Here is a tiny trained network, its code and every weight. The questions are about switching its units off for an input and a class, where a switched-off unit gives its printed mean instead of its output.

import numpy as np


def w(rows, s, z=0):
    codes = np.array(rows[::2]) - 128.0
    scale = np.full(codes.shape[1], s)
    scale[-1] = z or s
    return codes * scale


def norm(h):
    return h / np.sqrt((h * h).mean(-1, keepdims=True) + 1e-5)


def f(y):
    return np.maximum(y, 0)


def log_softmax(a):
    a = a - a.max(-1, keepdims=True)
    return a - np.log(np.exp(a).sum(-1, keepdims=True))


def net(x, mask):
    res = np.array(x, float).reshape(1, 4) / 4 @ E
    u = 0
    for l in range(3):
        y = f(norm(res) @ A[l][:, :-1].T + A[l][:, -1])
        res = res + np.where(mask[u : u + 11], y, B[l][:, -1]) @ B[l][:, :-1]
        u += 11
    return log_softmax(norm(res)[-1] @ U[:, :-1].T + U[:, -1])


A, B = {}, {}
E = w([
[129,128,128,128,130],'x0',
[150,141,235,91,60],'x1',
[163,148,113,1,41],'x2',
[6,199,134,173,78],'x3',
],0.0058)
A[0] = w([
[174,143,198,194,134,92],'L0N0',
[119,122,141,164,194,75],'L0N1',
[110,150,189,162,151,117],'L0N2',
[128,161,147,70,117,194],'L0N3',
[176,144,117,92,134,130],'L0N4',
[152,119,253,111,168,57],'L0N5',
[143,118,245,118,131,2],'L0N6',
[148,142,187,71,132,31],'L0N7',
[161,77,132,127,156,36],'L0N8',
[147,56,166,108,150,17],'L0N9',
[128,97,88,125,146,75],'L0N10',
],0.013,0.0031)
B[0] = w([
[136,125,92,208,54,219],'L0N0',
[244,107,108,236,107,205],'L0N1',
[253,178,55,101,191,201],'L0N2',
[192,88,171,202,117,236],'L0N3',
[123,147,123,103,64,217],'L0N4',
[119,13,71,163,174,254],'L0N5',
[67,78,96,93,169,234],'L0N6',
[126,108,110,114,151,213],'L0N7',
[117,187,241,195,226,194],'L0N8',
[146,240,209,149,194,202],'L0N9',
[38,59,23,119,201,169],'L0N10',
],0.0077,0.0058)
A[1] = w([
[227,166,68,123,95,122],'L1N0',
[193,90,170,179,196,252],'L1N1',
[36,169,68,98,71,79],'L1N2',
[148,160,215,94,177,178],'L1N3',
[21,114,59,164,155,217],'L1N4',
[188,160,17,98,203,180],'L1N5',
[2,241,141,163,108,128],'L1N6',
[163,86,126,80,77,124],'L1N7',
[143,208,139,142,118,46],'L1N8',
[154,255,65,154,88,96],'L1N9',
[167,142,172,218,144,195],'L1N10',
],0.0091,0.0029)
B[1] = w([
[175,198,135,103,197,172],'L1N0',
[105,174,152,93,84,248],'L1N1',
[182,122,124,122,135,146],'L1N2',
[42,134,210,25,224,154],'L1N3',
[210,75,134,66,133,183],'L1N4',
[105,75,219,113,96,204],'L1N5',
[131,163,193,111,163,153],'L1N6',
[150,179,59,158,150,164],'L1N7',
[139,10,146,67,212,136],'L1N8',
[1,140,141,130,118,161],'L1N9',
[126,95,201,92,132,206],'L1N10',
],0.007,0.011)
A[2] = w([
[137,63,129,103,124,42],'L2N0',
[143,227,84,63,128,130],'L2N1',
[43,104,96,170,176,103],'L2N2',
[109,142,54,151,161,134],'L2N3',
[211,211,72,20,86,184],'L2N4',
[22,127,91,24,46,86],'L2N5',
[198,165,84,193,137,190],'L2N6',
[2,188,162,110,174,119],'L2N7',
[200,19,124,148,195,204],'L2N8',
[176,200,68,163,132,249],'L2N9',
[184,47,135,196,124,166],'L2N10',
],0.0082,0.0021)
B[2] = w([
[1,69,71,97,101,157],'L2N0',
[166,134,118,227,108,158],'L2N1',
[159,100,153,75,145,137],'L2N2',
[28,48,150,21,144,130],'L2N3',
[98,159,89,237,184,190],'L2N4',
[110,52,102,72,112,142],'L2N5',
[143,242,88,138,84,161],'L2N6',
[170,143,186,117,163,170],'L2N7',
[60,140,107,95,65,254],'L2N8',
[243,226,99,217,62,152],'L2N9',
[117,142,54,62,98,206],'L2N10',
],0.007,0.0091)
U = w([
[112,132,253,80,165,200],'0',
[87,52,92,60,98,101],'1',
[186,176,105,184,97,2],'2',
],0.021,0.00044)

Each question gives the input, the list of numbers given to net, and the class t.
The units are the neurons (one row each of A and B). Each row of codes is followed by its name. A weight is (code - 128) times the scale printed after its matrix; where a second scale follows, it is the last column's (A, B and U).
mask holds one flag per neuron, layer by layer. A switched-off neuron (its flag False) gives its mean, the last column of its row in B, instead of its output. The means were averaged over made-up inputs and are rounded, as every weight is.
A unit's drop is (log p(t) with every unit on - log p(t) with that unit switched off) / (log p(t) with every unit on - log p(t) with every unit switched off).
The circuit of an input: a set's keep is (log p(t) with only the set's units on - log p(t) with every unit switched off) / (log p(t) with every unit on - log p(t) with every unit switched off). Starting from the 12 units with the biggest drops (on a tie, the unit counted first), units are removed one at a time, each time the one whose removal leaves the highest keep (on an exact tie, the one counted first), for as long as the keep stays at least 0.8.
circuit, biggest first: the units of the circuit, biggest drop first
unit that matters most: the unit with the biggest drop
top k neurons: the k neurons with the biggest drops, biggest first
k most important neurons of layer l: the k neurons of layer l with the biggest drops, biggest first
drop when u is switched off: that unit's drop, to one decimal
input [-2,-1,-6,-4], class 2: circuit, biggest first : L0N1
input [4,6,7,4], class 2: circuit, biggest first : L1N5, L2N4
input [2,6,7,2], class 2: circuit, biggest first : L1N7, L2N4
input [-1,6,7,6], class 2: circuit, biggest first : L1N5, L2N4
input [0,-4,-1,7], class 0: top 2 neurons : L0N5, L1N6
input [-5,5,4,-4], class 1: top 3 neurons : L0N5, L0N6, L0N8
input [5,-1,5,-4], class 2: top 2 neurons : L0N4, L1N7
input [8,5,-7,-4], class 2: top 2 neurons : L0N0, L0N1
input [3,-5,6,5], class 2: 2 most important neurons of layer 0 : L0N8, L0N9
input [1,-5,-4,4], class 1: top 2 neurons : L0N9, L1N4
input [1,-2,7,8], class 0: top 2 neurons : L0N5, L1N6
input [5,-8,-3,-8], class 0: top 4 neurons : L0N8, L0N5, L0N0, L0N6
input [3,-5,8,8], class 0: 4 most important neurons of layer 1 : L1N6, L1N9, L1N8, L1N7
input [2,8,-5,-4], class 1: circuit, biggest first : L0N5
input [-3,7,0,5], class 1: top 2 neurons : L0N6, L0N9
input [7,4,4,-3], class 1: top 3 neurons : L0N5, L0N6, L0N0
input [-6,4,2,2], class 1: top 2 neurons : L0N9, L0N8
input [4,8,-2,6], class 1: top 2 neurons : L0N6, L0N9
input [4,-7,7,8], class 0: 4 most important neurons of layer 0 : L0N5, L0N6, L0N10, L0N0
input [5,-7,6,-8], class 0: 3 most important neurons of layer 0 : L0N5, L0N8, L0N6
input [-8,4,-7,-2], class 2: unit that matters most : L0N1
input [-7,-6,-3,8], class 0: drop when L0N5 is switched off : 2.9
input [6,8,-7,-3], class 1: drop when L0N5 is switched off : 1.1
